Below is a small trained network, with its code and all its weights. Each question gives an input and a target symbol and asks what happens when units are switched off, that is, made to give their printed mean instead of their output.

import numpy as np


def w(rows, s, z=0):
    codes = np.array(rows[::2]) - 128.0
    scale = np.full(codes.shape[1], s)
    scale[-1] = z or s
    return codes * scale


def f(y):
    return np.maximum(y, 0)


def softmax(a):
    e = np.exp(a - a.max(-1, keepdims=True))
    return e / e.sum(-1, keepdims=True)


def log_softmax(a):
    a = a - a.max(-1, keepdims=True)
    return a - np.log(np.exp(a).sum(-1, keepdims=True))


def net(x, mask):
    ids = ['γδσφψω'.index(c) for c in x.split()]
    T = len(ids)
    res = E[ids] + P[:T]
    u = 0
    for l in range(2):
        r = res
        for j in range(3):
            rows = slice(4 * j, 4 * j + 4)
            q, k, v = (r @ M[l][rows].T for M in (Q, K, V))
            z = softmax(np.where(np.tri(T) > 0, q @ k.T / 4**0.5, -1e9)) @ v
            o = O[l][rows]
            res = res + np.where(mask[u + j], z, o[:, -1]) @ o[:, :-1]
        u += 3
        y = f(res @ A[l][:, :-1].T + A[l][:, -1])
        res = res + np.where(mask[u : u + 4], y, B[l][:, -1]) @ B[l][:, :-1]
        u += 4
    return log_softmax(res[-1] @ U[:, :-1].T + U[:, -1])


Q, K, V, O, A, B = {}, {}, {}, {}, {}, {}
E = w([
[91,133,141,208,113],'γ',
[57,27,192,103,93],'δ',
[205,169,184,149,135],'σ',
[160,93,191,141,253],'φ',
[157,83,48,156,142],'ψ',
[97,236,153,112,124],'ω',
],0.02)
P = w([
[73,184,27,22,78],'0',
[52,131,64,49,61],'1',
[81,125,77,69,56],'2',
[104,107,104,87,64],'3',
[126,108,110,110,79],'4',
[147,100,122,123,82],'5',
[155,104,138,144,105],'6',
[172,98,152,158,109],'7',
[181,87,158,171,115],'8',
[201,82,170,180,136],'9',
[225,81,192,186,149],'10',
[244,61,189,195,130],'11',
[193,107,189,253,184],'12',
[219,92,202,237,181],'13',
],0.0058)
Q[0] = w([
[184,118,153,160,211],'L0H0',
[110,27,105,249,235],'L0H0',
[142,80,51,59,174],'L0H0',
[154,144,59,74,62],'L0H0',
[155,154,106,136,151],'L0H1',
[80,130,88,131,98],'L0H1',
[149,174,84,74,100],'L0H1',
[132,82,150,127,143],'L0H1',
[167,93,150,132,77],'L0H2',
[134,195,136,90,111],'L0H2',
[199,88,126,156,143],'L0H2',
[161,112,120,90,93],'L0H2',
],0.011)
K[0] = w([
[149,101,127,180,101],'L0H0',
[178,86,97,246,188],'L0H0',
[68,107,34,114,154],'L0H0',
[94,141,99,68,177],'L0H0',
[111,97,155,162,161],'L0H1',
[83,157,111,126,137],'L0H1',
[173,163,113,113,117],'L0H1',
[108,111,170,104,77],'L0H1',
[158,98,129,165,98],'L0H2',
[114,210,64,121,134],'L0H2',
[125,105,150,185,128],'L0H2',
[68,86,88,174,110],'L0H2',
],0.013)
V[0] = w([
[189,115,149,127,105],'L0H0',
[168,124,53,156,90],'L0H0',
[77,94,153,243,165],'L0H0',
[51,135,111,150,128],'L0H0',
[69,190,161,113,185],'L0H1',
[59,73,134,161,109],'L0H1',
[168,156,137,120,180],'L0H1',
[142,140,144,113,91],'L0H1',
[134,138,86,248,150],'L0H2',
[103,141,58,95,130],'L0H2',
[122,120,83,156,150],'L0H2',
[152,186,156,72,168],'L0H2',
],0.011)
O[0] = w([
[125,100,53,172,108,158],'L0H0',
[168,111,55,89,187,243],'L0H0',
[198,108,177,64,17,205],'L0H0',
[152,168,185,80,121,108],'L0H0',
[120,88,123,170,98,55],'L0H1',
[176,99,103,19,90,253],'L0H1',
[3,142,123,153,101,48],'L0H1',
[164,121,124,156,139,112],'L0H1',
[14,121,102,186,67,133],'L0H2',
[81,185,184,155,163,95],'L0H2',
[41,176,169,147,122,133],'L0H2',
[148,149,86,43,200,31],'L0H2',
],0.0053,0.0059)
A[0] = w([
[112,108,97,59,62,168],'L0N0',
[205,130,94,42,103,249],'L0N1',
[194,197,110,239,227,22],'L0N2',
[110,1,144,79,117,140],'L0N3',
],0.0063,0.002)
B[0] = w([
[35,93,113,121,142,188],'L0N0',
[176,195,160,254,155,255],'L0N1',
[41,40,63,19,49,171],'L0N2',
[43,175,130,252,194,247],'L0N3',
],0.0061,0.0071)
Q[1] = w([
[218,29,96,140,153],'L1H0',
[104,233,102,61,124],'L1H0',
[184,183,30,71,95],'L1H0',
[95,172,186,81,157],'L1H0',
[133,104,86,133,108],'L1H1',
[123,254,100,239,80],'L1H1',
[118,174,130,195,204],'L1H1',
[171,123,240,224,98],'L1H1',
[125,128,129,70,11],'L1H2',
[159,70,133,112,33],'L1H2',
[124,170,12,83,62],'L1H2',
[238,173,112,75,205],'L1H2',
],0.0072)
K[1] = w([
[176,42,117,156,93],'L1H0',
[145,237,133,2,91],'L1H0',
[178,154,91,34,178],'L1H0',
[93,133,163,81,66],'L1H0',
[101,177,169,92,71],'L1H1',
[144,37,231,163,168],'L1H1',
[165,102,104,207,129],'L1H1',
[195,187,165,137,128],'L1H1',
[74,208,55,104,122],'L1H2',
[148,186,116,127,78],'L1H2',
[66,109,98,86,144],'L1H2',
[27,67,166,95,149],'L1H2',
],0.0081)
V[1] = w([
[147,75,187,103,222],'L1H0',
[192,141,76,127,137],'L1H0',
[135,129,194,133,173],'L1H0',
[217,35,139,171,156],'L1H0',
[168,139,105,163,87],'L1H1',
[151,130,50,168,73],'L1H1',
[117,66,135,118,210],'L1H1',
[196,49,133,149,136],'L1H1',
[54,121,195,83,48],'L1H2',
[73,164,220,53,99],'L1H2',
[113,3,92,186,42],'L1H2',
[214,147,232,77,79],'L1H2',
],0.0073)
O[1] = w([
[95,137,134,2,112,129],'L1H0',
[48,115,109,189,221,172],'L1H0',
[95,109,92,28,142,107],'L1H0',
[73,169,158,112,115,254],'L1H0',
[93,161,56,131,117,148],'L1H1',
[149,140,30,135,81,154],'L1H1',
[120,78,184,118,115,153],'L1H1',
[82,82,126,84,128,172],'L1H1',
[39,52,147,149,82,88],'L1H2',
[106,100,147,180,87,52],'L1H2',
[91,173,92,54,92,213],'L1H2',
[167,137,65,164,62,48],'L1H2',
],0.0066,0.0067)
A[1] = w([
[225,129,63,225,62,146],'L1N0',
[152,140,119,147,60,172],'L1N1',
[3,127,55,55,133,112],'L1N2',
[26,104,182,99,158,255],'L1N3',
],0.0061,0.0024)
B[1] = w([
[158,121,167,75,98,254],'L1N0',
[132,150,2,45,60,170],'L1N1',
[128,94,193,93,173,192],'L1N2',
[34,123,81,175,174,219],'L1N3',
],0.0088,0.0048)
U = w([
[104,120,79,119,81,101],'γ',
[54,79,115,130,112,1],'δ',
[125,62,2,157,153,227],'σ',
[160,95,139,159,120,80],'φ',
[151,80,95,56,117,119],'ψ',
[87,252,134,198,109,166],'ω',
],0.0098,0.0035)

Each question gives the input, a string of symbols that net reads in full, and the target symbol t.
The units are the heads (4 rows each of Q, K, V and O) and the neurons (one row each of A and B). Each row of codes is followed by its name. A weight is (code - 128) times the scale printed after its matrix; where a second scale follows, it is the last column's (O, A, B and U).
mask holds one flag per unit, layer by layer, with each layer's heads first. A switched-off unit (its flag False) gives its mean, the last column of its rows in O or B, instead of its output. The means were averaged over made-up inputs and are rounded, as every weight is.
A unit's drop is (log p(t) with every unit on - log p(t) with that unit switched off) / (log p(t) with every unit on - log p(t) with every unit switched off).
The circuit of an input: a set's keep is (log p(t) with only the set's units on - log p(t) with every unit switched off) / (log p(t) with every unit on - log p(t) with every unit switched off). Starting from the 12 units with the biggest drops (on a tie, the unit counted first), units are removed one at a time, each time the one whose removal leaves the highest keep (on an exact tie, the one counted first), for as long as the keep stays at least 0.8.
circuit, biggest first: the units of the circuit, biggest drop first
k most important neurons: the k neurons with the biggest drops, biggest first
top k neurons in layer l: the k neurons of layer l with the biggest drops, biggest first
heads that matter: for each layer, one digit per head in row order, 1 if its drop is at least 0.15 and else 0, layers parted by /
drop when u is switched off: that unit's drop, to one decimal
input φ δ ψ ψ ψ σ ψ φ δ φ, target ψ: circuit, biggest first	[L1H0 L0N3]
input ω γ γ, target φ: heads that matter	101 / 101
input ω ψ φ φ δ δ σ, target ψ: circuit, biggest first	[L1H0 L0N3]
input ψ ψ ψ ω ψ ω ψ γ ψ ψ φ ω, target ψ: circuit, biggest first	[L1H0 L0N3 L0H2]
input φ γ ψ φ φ γ, target δ: 3 most important neurons	[L0N1 L1N3 L0N3]
input ψ ψ γ γ φ, target φ: heads that matter	101 / 101
input ψ γ ω φ γ, target φ: heads that matter	101 / 111
input σ δ ψ σ σ γ, target σ: circuit, biggest first	[L0H0 L0H2]
input σ φ σ, target σ: top 2 neurons in layer 0	[L0N2 L0N1]
input ψ φ φ ψ σ, target δ: 3 most important neurons	[L0N1 L0N2 L0N3]
input δ ω ψ ψ ω ψ ψ ψ ψ γ ψ δ δ ω, target ψ: heads that matter	001 / 100
input ω γ δ φ φ γ, target δ: heads that matter	110 / 010
input δ γ γ ω ψ ψ δ σ ψ ψ ψ σ δ, target σ: 2 most important neurons	[L1N0 L1N3]
input φ σ ψ ψ φ, target σ: heads that matter	001 / 000
input φ σ φ, target δ: top neuron in layer 1	[L1N3]
input γ γ γ φ, target φ: most important neuron	[L0N1]
input γ ψ ψ ψ ψ φ ω γ γ γ, target γ: 2 most important neurons	[L1N1 L0N3]
input ψ γ ψ γ ψ ψ γ ω φ δ γ γ ψ γ, target γ: heads that matter	100 / 000
input ψ δ δ σ γ ψ ψ φ, target σ: 2 most important neurons	[L0N3 L1N0]
input ψ ψ γ γ δ δ σ, target ψ: top 2 neurons in layer 1	[L1N1 L1N3]
input φ γ γ σ σ, target γ: most important neuron	[L0N3]
input ω ω δ ω, target δ: 2 most important neurons	[L0N1 L1N3]
input ω σ ψ ω δ ψ γ σ σ γ, target σ: drop when L0H0 is switched off	0.2
input σ φ φ, target δ: drop when L0H1 is switched off	1.2
